Each row is followed by its class.
[ -3.1  37.3  12.2  -0.8  -3.2  12.2 -22.5  47.5  -1.4  11.8   4.2 -13.5
  -1.5  12.9   3.1 -15.0 -10.0  -1.2 -20.5  25.2   8.9  31.7  -4.0  11.5
   4.6  -8.4 -24.6  11.3   1.9 -18.1   6.4  14.5 -16.2   0.5] | NM
[  7.4  65.5  15.1  -8.0 -14.1   3.5 -27.1  63.9  -3.0  -1.4   2.1 -33.4
  -0.4  31.4   0.0 -16.9   3.0   9.8  -9.8  22.3   0.8  30.0   7.2  13.9
  -2.5   4.5 -11.4   5.1  -5.6 -33.1   7.8  10.4 -10.4  -4.4] | NM
[  5.8   6.3  10.1  -0.5  -3.8   2.4   0.1   0.0  -0.1   3.4   2.1 -10.5
  -4.5   6.9  -3.1  -6.3  -7.5  -2.3 -10.5  11.7   6.9  10.8  -6.5  -0.1
  -7.7   4.6 -14.5  -1.1  -0.8  -9.3  -3.7   2.5  -3.2   0.3] | NM
[ -8.2 -57.4  24.2   6.8  -0.7  -6.9  10.7  38.1  -9.4  14.2  -5.9  12.4
   5.4 -11.7 -14.1   1.9 -10.6  25.5  -8.7  34.5   3.1  12.6  -1.8  -9.1
  -5.2  -1.1   1.1  -0.8   1.7  14.9  -0.1  10.1 -11.8  12.4] | Qr
[-10.1 -27.0   5.2  -2.6  -8.6  -6.1  11.5  39.1  -7.5   0.5   1.0  -5.6
  -0.7  -3.6  -9.3  -0.4 -10.4  -0.5 -10.2  14.6  11.4   0.9  -6.2  -6.4
   4.0   5.5  -3.7 -17.9  13.4   2.8   1.0   6.4   2.9   9.0] | NM
[-13.3 -65.5   0.8   6.0  -1.5 -12.3  19.0  11.4  -1.3   4.0  -3.5  10.6
   6.2 -17.9  -4.3  13.3  -5.9  -6.9  -9.9   1.4   8.1  -8.0  -2.9 -39.4
   1.5   6.6   0.8 -17.8  15.2  19.9  -4.7 -14.9  12.1   8.2] | NM
[-11.4  31.1   8.5  -2.5  -3.3  -4.5 -10.5  30.5  -0.7   5.4   1.6 -22.3
  -0.8   7.6   2.6 -11.6   0.1  -4.8 -12.6  19.5   5.4   9.0   4.4   8.2
  -4.7  -1.4   3.1   2.4  -9.5 -20.7  10.7   4.4  -7.4  -1.0] | NM
[  4.5  65.5 -12.8   3.6  -7.6   8.4 -34.9  37.4   6.6 -13.0  11.0 -25.1
  -0.7  14.5  16.7  -2.1  -3.2  -9.7  -7.6 -28.6  -5.5  19.9  -3.9  29.6
  20.5  12.0 -12.1 -18.5   3.4 -18.7   1.5  13.4  -4.1 -12.6] | Qr
[ -8.1 -24.6   7.0   3.2  -4.8  -4.9  13.1  21.2   0.3  -0.7   2.6  -1.0
   2.7  -6.0  -4.2   5.7 -10.2 -10.0 -11.0  12.8  10.2  12.3  -7.8 -10.6
   0.0   6.4  -6.1  -9.9   6.5   5.7   8.1   2.0  -4.2   3.5] | NM
[  4.5  38.4  -6.6   0.5  -0.1   6.1 -22.7  15.0   4.5  -8.1   0.2 -15.4
  -2.1   7.7  14.4  -3.0   5.2  -7.2   4.3 -14.1   6.3   5.6   3.8  15.5
  11.0  -1.7 -17.6   2.7   3.7  -8.6  -5.1  10.2   5.6 -15.5] | Qr
[ -0.1   1.7   6.2  -2.6   2.1  -3.1  20.9  37.4   4.2   6.3  -9.5  -6.7
  -7.3   7.6  -1.9  -4.3  -0.3  -8.5  -1.4  21.2  -1.2  -6.6   3.3 -15.3
  -7.2   6.2  -7.1  -7.8   7.4 -10.7   1.9   2.1  -0.9   1.9] | NM
[  1.7  34.0  -0.4   4.3  -5.4  -2.4   0.2   3.9   6.5   1.8   2.6  -5.5
  -1.2  -5.8  -2.0  -4.9  -6.5   2.0  -2.1   4.0   0.2   3.0   3.2   3.5
  -0.7  -2.5 -11.1   3.1   8.3   4.5   5.3   4.9  -5.9  -3.1] | QF
[ -9.3  -0.4   8.7  -5.2   1.9  -5.5   0.5  28.4   2.5   3.4  -5.1 -15.4
  -4.3   3.7  -5.6  -9.3  -2.5  -2.9  -4.1  18.9  -1.5   1.7  -0.7  -4.2
  -3.6   8.9  -3.7   1.1   3.5  -8.1   3.1  -2.4 -10.0   5.2] | NM
[-10.3 -29.2   9.8  -9.9 -12.5  -0.2  13.1  18.9  -4.1   4.4  -8.7  -3.4
  10.1  -1.7  -1.2  31.4  -3.0  -2.4  -5.9  -4.3   3.9 -12.9  -2.2 -16.9
  -4.6   0.7   2.8 -11.3   6.0   3.5  -0.8   4.3  -7.3   6.6] | NM
[ -7.8  -7.3   7.8  -2.3   1.7   0.6   4.6  35.7  -7.5   2.6   1.3  -3.4
  -0.5   2.9  13.1   0.1  -4.3   0.9  -5.7  -2.4   5.0   2.9   2.4   7.1
   3.6  10.8 -11.5  -9.9  -6.7  11.0  -2.8  10.1  -3.1   2.0] | QF
[  1.3  48.9  12.5  -3.5  -4.6  11.0   3.7  42.8  -2.7   4.0   6.5 -23.7
  -9.3  22.2  -1.5 -11.0  -8.4  -0.4 -15.2  29.6   8.4  30.5  -8.9  14.2
  -8.5   7.9 -32.6  10.6  -3.7 -31.3   4.3  14.9 -19.6  -5.9] | NM
[  0.7  10.9   2.5  -2.3  -3.3   1.4  -7.3  29.0  -2.5  -7.3  -2.7 -19.0
   5.1   9.4   2.8  -6.1   2.5   4.0  -3.9   7.1  -2.4  13.2   5.7   8.5
   3.3   2.6  -0.3   3.3   2.6 -13.1 -19.0  -3.2  -1.5   1.9] | NM
[ -4.6  33.8   9.5  -6.8  -0.7  -1.6   2.9  16.1  -0.1  -1.2   1.5  -9.2
  -2.0  10.1  -7.2  -6.9  -3.8  -9.2  -8.1  19.3   5.2   2.3  -3.9  -0.8
  -0.9  -6.1 -12.7  -1.0 -19.6 -15.7   8.1  12.1 -11.3   4.4] | NM
[ -7.1  -1.7   1.8   2.5  -4.7  -3.7   2.4  27.5  -9.2   1.5   0.2  -7.5
   3.7   7.2   3.8  -6.4  -3.1   1.2 -14.7  10.9   2.4  10.9  -3.1  11.0
  -3.2   6.7  -5.1   2.2   0.0   4.0   0.2  -3.1  -7.4   1.8] | QF
[ -9.8  -8.6   6.6  -3.0  -3.0   0.5   4.3  65.5   6.2  10.2  -1.7 -10.4
  -1.3   5.3  -6.7   6.6 -10.2  -1.6 -16.8   7.4 -15.4   6.9   2.5  11.2
  -1.7  22.6 -18.8  -7.5  -0.5   2.8  -3.8   7.3 -19.9   0.4] | QF
[  1.7 -27.7  10.5   6.9   2.7   1.9  19.8  65.5  -1.9   4.6  -5.3  -1.6
  -3.1   9.5   0.7   3.2  -9.0  -6.7 -19.0 -12.7   6.0 -14.0   3.1  13.1
 -15.4  11.8 -17.6 -17.6  -0.7  16.5  -3.2   4.5   0.7   9.3] | QF
[ 10.2   5.3   7.2   2.0  -1.2  -1.0   4.8  21.7  -2.7   9.9  -1.7  -6.2
  -2.9   6.5   4.2   0.5  -6.4  -6.3 -14.1  13.1   4.0   4.5  -5.6  -3.8
  -3.2   2.9 -11.9   4.0  -2.5   6.3   0.9   5.9  -4.0   1.1] | NM
[ -3.8  53.8  10.8   1.1  -7.4  -7.9  -5.2  -6.4  -1.4   2.8  -2.2  -8.3
  -6.3  11.5  -4.1  -8.4  -8.0 -23.6  -5.2  33.1   5.7   2.0  -0.3  -9.9
  -3.0  -5.7 -23.8   2.0   2.5 -15.3   1.7   6.8 -21.6   0.5] | QF
[ -6.2 -14.9  29.2   4.1   2.3  -7.8  21.0  39.0  -4.0   8.3   0.9  -6.8
  -1.7   1.7  -8.9 -11.5  -0.2   5.5  -5.6  27.0  11.4  -4.0   1.3   0.2
  -3.1   1.6  -8.1  19.4   1.0   3.0   0.1  13.4   0.8   5.9] | Qr
[  2.5  28.5   7.2  -7.7  -5.4  -1.2 -15.3  37.3   3.0  -2.8   5.5 -12.6
   0.2  10.1   5.7 -11.9  -8.5  -1.5 -38.9   2.6   7.2  18.1  -6.0  13.8
  15.9   2.2 -10.9 -11.0  -2.1  -2.4  -8.1  19.6  -2.1   2.8] | Qr
[ -0.9   8.0   2.9  -4.6   1.2   2.1   4.0  31.7  11.0  -4.0  -3.8  -1.7
  -0.7   0.7   3.6  -8.6  -4.1  -8.5  -9.6   5.1  -4.4 -14.8   2.9   7.9
  -2.7  11.1   5.6  -6.9   2.8  -7.8  -0.7   4.1   0.9   2.2] | QF
[ -4.0  27.3   6.1   1.0 -11.7   0.1  12.2  11.6  -0.9   3.8   1.4  -3.1
  -7.4   4.4  -1.0  -6.1  -3.7  -5.8  -8.5  14.1   7.8   0.7   1.6  -6.7
  -4.6   1.2 -13.5  -2.3   1.5  -3.0  -0.9  14.5  -7.5   3.3] | QF

Each row is followed by its class. Each block has new classes.
[  6.2  -3.2   1.9  10.7   7.2  -5.2  -9.5  -0.7  -7.4  13.9  -3.2  -3.2
   2.8  -0.3 -16.1   1.0  -2.5  -8.1  -4.3 -45.0 -24.9   0.3   2.3  -4.4
  -1.3  -1.9   5.5   7.2  16.3  -7.1  -0.6  -0.2  -4.5   6.2] | MN
[  9.8   3.3  31.4  21.4   0.7  -5.3 -16.2   5.7  -2.4  44.3   9.4  -9.5
  -8.3  13.8   1.4  -0.4  -9.1 -23.3   5.7 -45.4 -52.9 -12.9  -7.2   0.1
  -9.3   6.3  10.3  13.0  36.5  -7.2  -3.6  -4.1 -19.7  21.4] | MN
[ -3.0   4.2  -3.0   3.6   0.9  -5.7   2.5  -0.5  -7.6   9.5  -4.5   2.6
   0.9  -2.9  -0.5   5.1  -0.3   0.5  -6.4 -20.9  -4.9  -5.5   4.2   3.9
   3.6 -11.7   5.3  -9.1   9.8  -6.1   5.0   1.2   0.6   7.6] | Hc
[  0.7  -5.5 -14.5  -5.6   6.4  -1.9   4.8   4.1 -11.1  17.2   3.8  -1.8
   5.3   9.3 -12.2  -5.3  -0.9 -20.5   1.6 -15.1   2.6   4.1  13.0  -0.2
 -13.4 -14.7   2.8  21.1   5.2   0.0 -11.7   0.8  -7.9   4.6] | Rg
[  4.1  -0.6  -6.2   0.6   6.1   7.7  -1.2  -1.2   2.8  33.1   1.0  -0.4
  -1.1   2.3   2.3  13.3  -1.1  -6.5  -0.7 -16.2  -2.5   2.2   3.2  -0.8
  -7.7  -2.9  -0.4   8.8   7.2   4.0  -3.1  -1.1  -5.9   5.8] | MN
[ -1.6   0.2   4.6  -9.8 -12.5  11.0  -1.3   2.6  15.3  -8.4  12.6 -11.9
  -5.2   1.8  -5.5  -7.8   3.1   0.3   0.9  60.9  -1.6  -1.4   6.1   1.6
  -1.0  12.4   1.9  -6.4 -16.1   5.5  -4.9  -1.6   1.7  -0.1] | MN
[  0.7  -3.1  -0.4  -3.9  -3.9   6.8  -2.0  -6.3  12.8  -4.2   7.9  -8.4
  -3.0   0.3  -1.9  -1.5   0.2  -3.5   6.2  21.8  -4.6  -5.0  -1.0   2.5
   6.3  11.2   0.7  -4.0 -10.0   3.9   2.8   6.0   1.1   3.9] | Hc
[ -4.5  -3.6   7.9   0.9  -7.2 -17.5  -1.5  -0.8   3.1  -1.2  -1.7  -0.6
   1.1   8.9  -5.2  -2.5   7.0  16.0  -0.9  -2.9  -9.1  -8.1 -13.6   1.7
   0.8   0.6   0.3  -6.3  -4.8   0.7   7.0   0.4   3.4  -5.0] | MN
[ -5.3   5.1  10.8  -6.1  -8.0  -3.9  -9.2   3.9   2.0  13.2  -0.1  -3.7
   1.3   4.6   2.8   5.9   9.5   9.3  -2.3  -2.6 -31.5 -10.3  -3.8   7.8
   7.3  -3.8   6.2  -7.9  14.6  -2.4  10.4   7.4   0.7  -6.9] | Rg
[  0.6   1.6  -3.7  -5.0   6.7  -3.2  -4.9   2.0   3.4  18.6   5.9  -7.2
   1.0   0.4   4.6  -1.4   4.1 -11.6   1.5  -1.2 -14.3  -2.2   6.3   4.5
  -1.9  -9.1  -0.8   6.0  12.0   1.6  -4.8   2.2  -4.4   0.3] | Rg
[-10.0   1.8 -18.2  -6.3  30.3  -4.4   2.8   3.6   9.3  39.2  -5.0  -0.9
  -8.9  -5.2   4.8  -4.0  13.3  -1.9  -4.5  11.6 -32.9  -6.5 -14.2   3.9
   7.3 -17.4  -1.5  -6.3  11.9  12.0  11.1   4.8  -8.6  -4.3] | Rg
[  8.4   5.0  -0.8   7.8  -8.2   4.3  -7.8   0.2   6.2   8.7   0.0  -6.1
  -4.8  16.5   0.0  -8.9   1.9  -2.6  -1.9 -26.1 -20.0 -10.5 -16.6   3.4
  -7.3   3.2  -2.3  17.0   0.4  -2.1  -3.7  -1.3  -9.0  11.2] | MN
[-1.6 -4.2  0.8 -5.9  2.3 -2.8  6.3  0.2  4.4  6.5 -1.4 -2.9  2.7 -2.3
  0.5  4.1  5.5  0.5 -2.1  8.3 -7.3  0.6  0.2  1.1  7.2  0.2  1.8 -5.5
  0.8  4.3  6.5  2.2  0.0 -5.6] | Rg
[ 11.1  10.9  -9.1   6.3   1.2   5.9 -15.4  -5.4  12.3  25.4   5.2  -8.8
  -0.1  15.3   3.5 -12.1  10.0  -8.6  -5.1 -50.9 -40.0 -18.0 -22.4  21.2
 -21.0   0.2   3.5  16.6   2.4  -2.5   2.0  -1.3 -15.1  19.0] | MN
